[ -1.1   5.6  -8.9  -5.9 -12.5  22.8  -9.7  17.0 -13.6  -1.8   5.9  35.8
   3.6   2.8 -12.7  24.2  26.0   2.7  19.3   6.0   0.6  -7.5   4.6   5.1
 -33.4 -31.0  12.5  -1.6  -1.6  20.7 -15.3   5.0   2.9 -11.7  11.8  20.2
  49.5  -1.9   2.4  -9.8  11.7]  K + M
[ -4.9   5.0 -20.2  -5.1 -11.2  23.0 -21.5   8.5 -21.0   3.8  -5.3  28.6
  -0.8  -1.5 -12.4  33.9 -16.0   1.2   8.6  -1.4  -0.4  -0.4   7.5   1.3
 -72.6 -34.8  25.3   4.6  -6.1  12.4   5.8   6.1   2.0  -8.0  14.1  18.9
  17.3 -15.4  12.2  -8.2   9.0]  A + F
[  5.5  -2.8  -1.8   2.2   2.8  16.7  -9.1   3.6  -9.1 -17.1  10.7  12.9
  10.8   1.6  -5.5  13.9   8.9   4.2   6.5  38.5   1.3   7.1  -1.7  -9.9
 -56.5  -8.7  25.0  -1.1   5.3   5.3  -5.0   0.6   7.1 -12.4   3.6  11.1
  32.2 -25.7  21.6  -6.2  27.4]  A + F
[ -7.9  -1.7  -3.1   1.2   7.8  -4.7   7.9 -17.4 -10.7   3.2   4.0  17.7
   0.7  -4.5  -0.4   3.5   7.5  -1.2   9.8  -3.8  -8.8  14.0  -1.4   4.9
 -52.8  -1.7   7.0   3.5  -7.3  17.6   0.0   3.4   5.6  -1.1   7.4   7.7
  40.1 -17.0  -1.3 -29.6  30.1]  Y + F
[ -8.6   4.7   1.2  -1.2  -7.7  26.4 -14.4  17.7 -33.6  14.5   7.5  35.6
  -3.4  -1.4  -2.6  25.8  12.2   8.2   4.0 -32.4  32.3  -7.3   3.1  11.5
 -35.8 -19.0  25.0  -9.7  -2.0  16.9 -13.4   1.5 -24.1 -12.0  19.5  11.6
  22.8  13.8   2.1  -5.4   6.2]  Q + F
[  7.8   8.0   2.8  -6.3 -14.1  27.4 -26.2  10.5 -12.2 -11.7  17.9  41.2
   4.1  -4.8  -4.0  25.3   3.3   8.3   9.0  -5.4   5.2   2.5  11.6   5.2
 -45.6 -27.2  14.4  11.9  -2.2  26.1 -24.4   5.9   0.2 -16.2  29.4  23.9
  19.2  -8.3   5.0  -5.9   2.0]  K + F
[ -4.6   1.5  -1.4   6.1  -3.1   8.1  -7.7  11.4  -4.4 -11.8   1.6   8.2
  20.3  -3.2  -4.3   3.9  -4.8   4.7   6.9   4.1   0.9   4.6  -0.4  -6.8
 -36.3  -5.4   8.9   3.7   6.7  14.7   7.0 -10.8 -12.1  -0.7   1.7   6.7
  20.2 -13.5   3.8  -2.8   8.2]  A + F
[-20.4  -1.5 -19.9  -2.3 -10.7  34.0  15.4   9.4 -31.6  -4.5  -2.5  30.8
  16.5   1.6  -9.8   0.4   5.2   9.3   2.1 -12.8  -0.5   3.8  -5.7  -2.4
 -76.8 -41.1  23.8  10.0  -2.7  37.7 -24.5  12.4   2.6 -27.9  30.8  29.4
  75.9 -29.6 -14.1   5.2  46.4]  A + F
[  6.8 -15.0  -1.1  -3.9 -15.2  20.3  -8.7   7.6  -9.4 -10.4  11.3  43.7
  -1.3   6.3  -9.6  35.5   0.7   8.5   4.5 -15.9   9.3  -6.4  13.8  -1.6
 -36.7 -35.5  19.9   4.7  -8.5  15.3  -7.6   7.1   4.6 -22.2  -1.2  20.3
  32.0  -2.6  -6.5  -7.4  24.4]  K + F
[-11.8  -0.3   6.6  -8.8 -11.5  -3.3   2.1   6.9 -24.1  -7.0   1.0  20.9
   4.0   5.1 -22.9   5.3  -2.7   2.3  15.0   0.9  -4.7   1.8   1.3 -11.5
 -76.8 -22.8  17.0  10.8  -3.9  22.5 -20.1 -25.4  -6.5 -11.5  22.1  25.7
  54.5 -25.8   4.2 -24.6  23.6]  A + N
[-42.6  16.0  -1.6  -3.3  -8.4  16.1  -3.4  10.4 -18.5   5.3   1.5  38.1
  -5.2  10.5 -14.5  18.9  -3.4   8.5  -1.3 -21.3  12.8  -4.9   4.1  -0.2
 -54.8 -22.3  16.8  14.0  -2.5  29.5 -18.6   2.5   1.9 -18.3  16.5  18.5
  49.6  -4.9 -16.3  -6.6  30.4]  P + F
[  0.5   4.6  -4.7   0.6  -9.9  23.1  -8.4  -4.1  -0.6  -7.2  18.3  31.3
   5.6   3.7   6.6   8.3  11.8   8.0 -14.3 -23.0  -0.1   7.8  15.3  -4.4
 -42.1 -17.6  11.5  14.1  -4.5  21.4   1.1   4.2   1.8 -30.8  16.4  12.5
  32.8  11.4  21.9  -4.1  26.8]  Q + H
[  0.3   5.3   0.0 -10.0  -1.7  20.2   5.7  11.6  -8.7   0.4   0.1  26.5
  -2.6   8.3  -9.0  -1.8   3.9  -1.9  25.5   4.4  -1.6  19.1  -4.4 -10.9
 -67.9 -36.7  20.4   8.6   1.4  16.2 -12.4   5.8  -3.4 -11.6   9.3  13.1
  47.1 -18.3  -4.1   5.2  39.3]  A + F
[  3.3  -9.5  -9.6  -5.6  -8.1  18.4  -8.6   7.6  -2.4 -12.7  16.6  26.5
   3.8   2.5   6.2  23.8   2.6   5.0  -2.5  -3.4  10.3  10.8   7.3 -11.3
 -36.1 -37.8  29.9  10.1   0.9  22.4  -5.5   7.9  14.6 -17.2  15.7  13.1
  76.8  -7.5  -5.7   9.8   3.0]  P + H
[ -3.4   4.8   5.3   6.3   2.9  27.1   5.6  -6.9  -4.4 -10.5   8.5  27.2
  10.2   3.8  -6.1  12.3  -0.5  11.2  33.9   1.8  -2.1  27.5   1.3 -11.3
 -76.8 -42.2  19.2   5.7   7.3  17.0 -11.3   6.4   1.4  -8.0  13.0  18.8
  51.0 -27.4  11.1  -0.5  21.8]  A + H
[ -9.4  -4.0 -15.6   4.2  -5.6  25.7  -3.4   7.9 -10.4  -7.8  10.7  25.8
  -1.6  -2.9 -11.1  11.8  -6.9  11.2  33.9   5.9   2.0  15.1 -12.2  -6.3
 -76.8 -60.3  21.1  14.9   5.5  19.5  -3.8   4.1 -12.1  -8.5  10.1  35.9
  60.0 -24.7   1.6  -8.0  20.6]  A + N
[ -5.3  -1.1   2.3   6.3  -2.6   3.5   1.2  14.1  -4.7  -9.3   6.8  28.2
   3.9   3.0 -30.9  30.9   2.9  10.6  10.7  -3.1   3.1   9.9   2.0  -7.9
 -31.2 -26.0   1.9  -2.3  -9.6   6.0  -6.0   3.0  -7.0 -25.3   9.8  33.6
  30.3   0.7  -0.3 -17.2   4.5]  P + N
[ -5.7   8.1  -3.8   1.3 -10.6  34.9  -7.5  11.0 -16.9 -13.4  18.9   8.8
   2.7  -7.0 -14.0  14.2   2.2   0.1  29.5 -16.5  -6.2  14.8   4.6 -16.1
 -64.6 -36.5  30.4   7.8   6.7  25.1  -8.2  -6.5   3.8  -9.7  17.8  31.9
  60.3 -33.0   7.6 -12.4  47.5]  Y + F
[-15.4   4.5   8.5  -9.8  -6.6  11.2   7.0   2.1  -5.5  -4.6  -0.8  17.6
  -3.8  -7.7 -10.5  -2.1  -3.8  11.1  22.8   6.9  -0.2   5.2  -7.0  -3.1
 -54.6 -14.7  13.9   7.7   4.1   6.2 -13.6   5.7 -18.4   6.3   2.2  15.1
  38.5 -21.4 -12.0  -6.2  19.9]  A + H
[  0.4   4.7  -1.8  -3.9 -21.1  20.9  -9.4  16.0  -8.0  -1.8  11.6  39.9
   5.1   6.5  -3.5  14.7  11.0   6.0   5.9   2.9  -4.3   0.2  19.0   5.4
 -59.2 -33.1  29.0  -0.3  -8.1  26.0  -2.9   5.6   4.9 -27.8  13.4  13.5
  45.2 -13.4  -1.1  -6.5  11.7]  Y + M
[ 11.4   2.0 -39.5  -2.3  -1.7  20.8 -12.2  24.6  -8.7 -18.8   9.5  37.5
  -0.8   3.2  -7.7  16.1   9.1  12.0  10.5  -8.1   4.3  18.7   8.7  -2.8
 -44.7 -17.8  20.1   7.7  -2.5  27.2 -11.8  -0.7   5.4 -18.1  17.4  26.2
  30.8  -1.5  -3.8 -28.8  30.2]  K + F
[-10.8   4.3   9.0   6.8 -12.8  15.4   5.8  14.1  15.0 -13.0  18.2  23.7
   5.2  -1.5  -6.3   4.0   0.9   0.1   8.4   2.3  -1.9  -0.6  -5.8  -3.5
  -7.5 -13.1 -42.5 -14.7   6.5   8.7 -38.5   6.2   5.4 -17.9  18.6  11.4
  28.0  -6.0  -3.6  -4.0   8.5]  P + N
[ -2.8   1.9   0.5   4.1   7.7  18.9   1.0   9.2  -7.9  -1.3  17.8  15.5
  -4.9   3.5  -6.7  17.5  10.3  -0.8  26.1   1.3   6.5  -2.8   3.2   2.3
 -42.9 -25.6  30.9 -61.8  -2.4   9.2   1.9   1.0   0.5 -10.9   6.8   8.4
  29.1 -27.4   6.4  -2.8  -7.9]  A + F
[ -4.8   0.1 -51.0  11.9  -2.8  16.6   2.4  42.0 -22.9  -0.8  13.6  10.2
  -0.7  19.8   7.1   8.1   0.8 -10.6   8.7   4.3  -0.5  -9.8   4.6  -1.4
 -37.8 -15.6  24.4   2.9  -8.1 -28.7  -5.4   2.6   4.2  -5.2  13.8   4.9
  30.8 -26.2  -4.5 -15.5  17.3]  Y + F
[ -2.0   5.8   7.4   1.8   7.6   5.1   2.4   6.3  -7.2  -4.8  13.9  28.4
   8.2   1.1   3.8  19.5   9.1   5.6  19.2  -3.2   0.5  10.3   4.0   4.9
 -39.3 -27.4   4.9   5.8  -3.9  22.2   1.7  13.8  -7.6 -18.0  17.0  10.8
  40.0   7.1  -5.0  -7.6  12.9]  Q + H
[ -0.8  -6.3  -3.0  -4.6 -16.2  14.8   0.1  11.6 -15.3  -0.2  10.2  37.4
  -5.9  -4.6 -19.0  19.6   2.6   6.2   0.7   5.1  15.7  -2.4  11.8   2.7
 -32.4 -18.4   7.1   3.5  -5.8  10.0 -16.5   3.2  -2.0 -22.7   1.4  20.1
  33.5  19.0  -0.3  -1.9  -6.5]  K + N
